Below are the code and all the weights of a small trained network. Each question names an input and a class and asks about switching units off, where a switched-off unit gives its printed mean instead of its output.

import numpy as np


def w(rows, s, z=0):
    codes = np.array(rows[::2]) - 128.0
    scale = np.full(codes.shape[1], s)
    scale[-1] = z or s
    return codes * scale


def f(y):
    return y / 2 * (1 + np.tanh(0.7978845608 * (y + 0.044715 * y**3)))


def log_softmax(a):
    a = a - a.max(-1, keepdims=True)
    return a - np.log(np.exp(a).sum(-1, keepdims=True))


def net(x, mask):
    res = np.array(x, float).reshape(1, 5) / 4 @ E
    y = f(res @ A[0][:, :-1].T + A[0][:, -1])
    res = res + np.where(mask, y, B[0][:, -1]) @ B[0][:, :-1]
    return log_softmax(res[-1] @ U[:, :-1].T + U[:, -1])


A, B = {}, {}
E = w([
[194,98,151,255,171,91,87,75],'x0',
[130,129,128,127,122,130,130,122],'x1',
[187,43,102,38,58,82,55,147],'x2',
[57,11,45,196,124,175,176,129],'x3',
[152,94,167,37,235,97,205,41],'x4',
],0.01)
A[0] = w([
[38,66,45,156,134,130,133,103,151],'neuron 1',
[62,31,107,177,123,142,167,125,159],'neuron 2',
[171,232,132,118,126,89,98,173,114],'neuron 3',
[40,170,52,27,86,104,185,184,37],'neuron 4',
[148,88,157,200,157,61,55,95,44],'neuron 5',
[208,109,100,231,139,76,95,89,39],'neuron 6',
[164,101,146,107,189,104,207,90,137],'neuron 7',
[158,86,98,89,99,100,107,102,36],'neuron 8',
[36,182,101,85,74,130,108,186,79],'neuron 9',
[156,32,108,60,61,77,33,123,38],'neuron 10',
[43,247,132,197,146,154,209,89,8],'neuron 11',
[107,199,63,184,52,149,94,168,98],'neuron 12',
[162,254,191,113,120,28,90,117,139],'neuron 13',
[109,53,113,144,118,140,118,123,147],'neuron 14',
[117,111,112,42,173,124,191,91,95],'neuron 15',
[131,123,159,200,68,149,78,216,161],'neuron 16',
],0.0094,0.0015)
B[0] = w([
[164,106,140,2,152,191,126,56,207],'neuron 1',
[170,108,137,79,176,211,47,99,212],'neuron 2',
[159,90,145,62,180,144,68,96,205],'neuron 3',
[34,203,167,188,126,156,98,59,217],'neuron 4',
[66,218,193,159,71,124,121,131,199],'neuron 5',
[10,190,189,158,37,127,111,67,213],'neuron 6',
[174,55,152,150,51,51,188,150,208],'neuron 7',
[170,198,63,171,122,83,146,172,176],'neuron 8',
[97,147,198,147,62,65,115,74,203],'neuron 9',
[180,216,22,181,163,119,133,190,249],'neuron 10',
[186,195,26,207,210,126,151,206,229],'neuron 11',
[192,3,163,165,73,73,187,159,228],'neuron 12',
[191,79,133,60,157,192,45,90,246],'neuron 13',
[145,127,121,131,173,167,50,111,174],'neuron 14',
[135,92,207,176,80,74,187,107,205],'neuron 15',
[185,60,139,152,86,108,173,103,226],'neuron 16',
],0.0084,0.013)
U = w([
[170,95,168,42,191,235,41,86,214],'0',
[148,23,190,157,95,33,175,129,2],'1',
[1,232,214,161,100,134,94,83,108],'2',
[168,223,28,176,200,118,121,198,206],'3',
],0.0096,0.001)

Each question gives the input, the list of numbers given to net, and the class t.
The units are the neurons (one row each of A and B). Each row of codes is followed by its name. A weight is (code - 128) times the scale printed after its matrix; where a second scale follows, it is the last column's (A, B and U).
mask holds one flag per neuron, in row order. A switched-off neuron (its flag False) gives its mean, the last column of its row in B, instead of its output. The means were averaged over made-up inputs and are rounded, as every weight is.
A unit's drop is (log p(t) with every unit on - log p(t) with that unit switched off) / (log p(t) with every unit on - log p(t) with every unit switched off).
The circuit of an input: a set's keep is (log p(t) with only the set's units on - log p(t) with every unit switched off) / (log p(t) with every unit on - log p(t) with every unit switched off). Starting from the 12 units with the biggest drops (on a tie, the unit counted first), units are removed one at a time, each time the one whose removal leaves the highest keep (on an exact tie, the one counted first), for as long as the keep stays at least 0.8.
circuit, biggest first: the units of the circuit, biggest drop first
most important unit: the unit with the biggest drop
k most important neurons: the k neurons with the biggest drops, biggest first
drop when u is switched off: that unit's drop, to one decimal
input [1,-5,-6,5,5], class 3: circuit, biggest first	(neuron 11)
input [6,2,3,-6,-8], class 1: 2 most important neurons	(neuron 12; neuron 16)
input [-1,-6,-6,5,-6], class 1: 3 most important neurons	(neuron 12; neuron 10; neuron 16)
input [-5,-1,8,8,-8], class 0: 3 most important neurons	(neuron 1; neuron 2; neuron 14)
input [5,1,-7,1,6], class 3: 3 most important neurons	(neuron 11; neuron 12; neuron 16)
input [-7,-8,0,1,-7], class 1: 3 most important neurons	(neuron 12; neuron 16; neuron 6)
input [-5,-1,-7,8,4], class 0: 2 most important neurons	(neuron 1; neuron 2)
input [5,1,1,-4,-3], class 2: 4 most important neurons	(neuron 6; neuron 5; neuron 2; neuron 1)
input [5,-1,-4,-7,8], class 1: 4 most important neurons	(neuron 7; neuron 15; neuron 2; neuron 1)
input [8,-7,7,2,1], class 2: 3 most important neurons	(neuron 6; neuron 5; neuron 11)
input [-1,-3,-4,-4,5], class 1: 4 most important neurons	(neuron 7; neuron 15; neuron 10; neuron 2)
input [-4,-2,-7,-4,6], class 3: 2 most important neurons	(neuron 11; neuron 12)
input [-5,5,-4,6,-5], class 0: drop when neuron 6 is switched off	0.1
input [-6,-7,-5,0,7], class 1: most important unit	neuron 7
input [4,8,3,1,-3], class 2: drop when neuron 7 is switched off	0.3
input [-3,5,-4,5,4], class 0: drop when neuron 12 is switched off	0.4
